Below is a small trained network, with its code and all its weights. Each question gives an input and a class and asks what happens when units are switched off, that is, made to give their printed mean instead of their output.

import numpy as np


def w(rows, s, z=0):
    codes = np.array(rows[::2]) - 128.0
    scale = np.full(codes.shape[1], s)
    scale[-1] = z or s
    return codes * scale


def norm(h):
    return h / np.sqrt((h * h).mean(-1, keepdims=True) + 1e-5)


def f(y):
    return y / 2 * (1 + np.tanh(0.7978845608 * (y + 0.044715 * y**3)))


def log_softmax(a):
    a = a - a.max(-1, keepdims=True)
    return a - np.log(np.exp(a).sum(-1, keepdims=True))


def net(x, mask):
    res = np.array(x, float).reshape(1, 5) / 4 @ E
    u = 0
    for l in range(2):
        y = f(norm(res) @ A[l][:, :-1].T + A[l][:, -1])
        res = res + np.where(mask[u : u + 5], y, B[l][:, -1]) @ B[l][:, :-1]
        u += 5
    return log_softmax(norm(res)[-1] @ U[:, :-1].T + U[:, -1])


A, B = {}, {}
E = w([
[180,192,111],'x0',
[183,118,176],'x1',
[134,138,122],'x2',
[117,114,138],'x3',
[109,130,253],'x4',
],0.0061)
A[0] = w([
[161,130,20,199],'0.n1',
[106,96,104,65],'0.n2',
[236,111,151,252],'0.n3',
[137,255,84,143],'0.n4',
[223,86,155,165],'0.n5',
],0.0093,0.0026)
B[0] = w([
[157,14,186,253],'0.n1',
[110,234,153,132],'0.n2',
[8,31,73,212],'0.n3',
[10,45,197,197],'0.n4',
[1,162,115,179],'0.n5',
],0.0047)
A[1] = w([
[109,124,134,146],'1.n1',
[93,54,145,108],'1.n2',
[160,163,251,60],'1.n3',
[191,137,52,253],'1.n4',
[105,61,122,243],'1.n5',
],0.011,0.0016)
B[1] = w([
[80,132,119,150],'1.n1',
[84,179,32,254],'1.n2',
[115,98,174,182],'1.n3',
[143,98,184,138],'1.n4',
[172,194,254,255],'1.n5',
],0.0096,0.0069)
U = w([
[178,2,155,254],'0',
[124,143,117,122],'1',
[142,154,137,61],'2',
[125,163,67,150],'3',
[85,135,47,24],'4',
],0.0095,0.0025)

Each question gives the input, the list of numbers given to net, and the class t.
The units are the neurons (one row each of A and B). Each row of codes is followed by its name. A weight is (code - 128) times the scale printed after its matrix; where a second scale follows, it is the last column's (A, B and U).
mask holds one flag per neuron, layer by layer. A switched-off neuron (its flag False) gives its mean, the last column of its row in B, instead of its output. The means were averaged over made-up inputs and are rounded, as every weight is.
A unit's drop is (log p(t) with every unit on - log p(t) with that unit switched off) / (log p(t) with every unit on - log p(t) with every unit switched off).
The circuit of an input: a set's keep is (log p(t) with only the set's units on - log p(t) with every unit switched off) / (log p(t) with every unit on - log p(t) with every unit switched off). Starting from all 10 units, units are removed one at a time, each time the one whose removal leaves the highest keep (on an exact tie, the one counted first), for as long as the keep stays at least 0.8.
circuit, biggest first: the units of the circuit, biggest drop first
most important unit: the unit with the biggest drop
top k neurons: the k neurons with the biggest drops, biggest first
k most important neurons of layer l: the k neurons of layer l with the biggest drops, biggest first
drop when u is switched off: that unit's drop, to one decimal
input [3,-3,0,-7,-8], class 0: most important unit -> 1.n4
input [-7,3,-6,4,-1], class 3: circuit, biggest first -> (1.n2 0.n1 1.n3)
input [-6,-1,-6,8,-8], class 0: top 2 neurons -> (0.n4 1.n4)
input [-8,6,-5,-3,0], class 3: circuit, biggest first -> (1.n2 0.n1 0.n4)
input [4,7,3,5,-1], class 4: 2 most important neurons of layer 0 -> (0.n5 0.n3)
input [3,8,5,1,-5], class 4: top 4 neurons -> (0.n5 0.n3 1.n2 1.n3)
input [8,-7,8,3,-8], class 0: circuit, biggest first -> (1.n2 1.n4 0.n1)
input [6,8,4,0,-2], class 4: circuit, biggest first -> (0.n3 1.n2)
input [-4,-3,4,0,-7], class 0: 2 most important neurons of layer 0 -> (0.n3 0.n5)
input [-4,8,-7,4,-2], class 4: circuit, biggest first -> (1.n2 0.n1)
input [-1,8,-5,-7,-4], class 4: top 3 neurons -> (0.n5 0.n3 1.n2)
input [-3,-3,5,-4,-5], class 0: top 4 neurons -> (0.n5 1.n4 0.n3 1.n1)
input [-1,7,2,1,2], class 4: circuit, biggest first -> (0.n3 0.n5 1.n2)
input [-3,5,-1,-5,-6], class 0: circuit, biggest first -> (0.n1)
input [6,8,-5,7,-5], class 4: top 3 neurons -> (0.n5 0.n3 1.n2)
input [1,-6,0,1,-8], class 0: circuit, biggest first -> (1.n4 1.n2 0.n3)
input [0,8,-1,-2,-3], class 4: circuit, biggest first -> (0.n3 1.n2)
input [-1,7,0,2,-1], class 4: top 2 neurons -> (0.n5 0.n3)
input [-8,8,0,-4,1], class 3: drop when 1.n4 is switched off -> 0.1
input [-2,-1,7,-6,-8], class 0: drop when 1.n3 is switched off -> 0.0
input [2,7,0,-1,-2], class 4: drop when 0.n5 is switched off -> 0.2
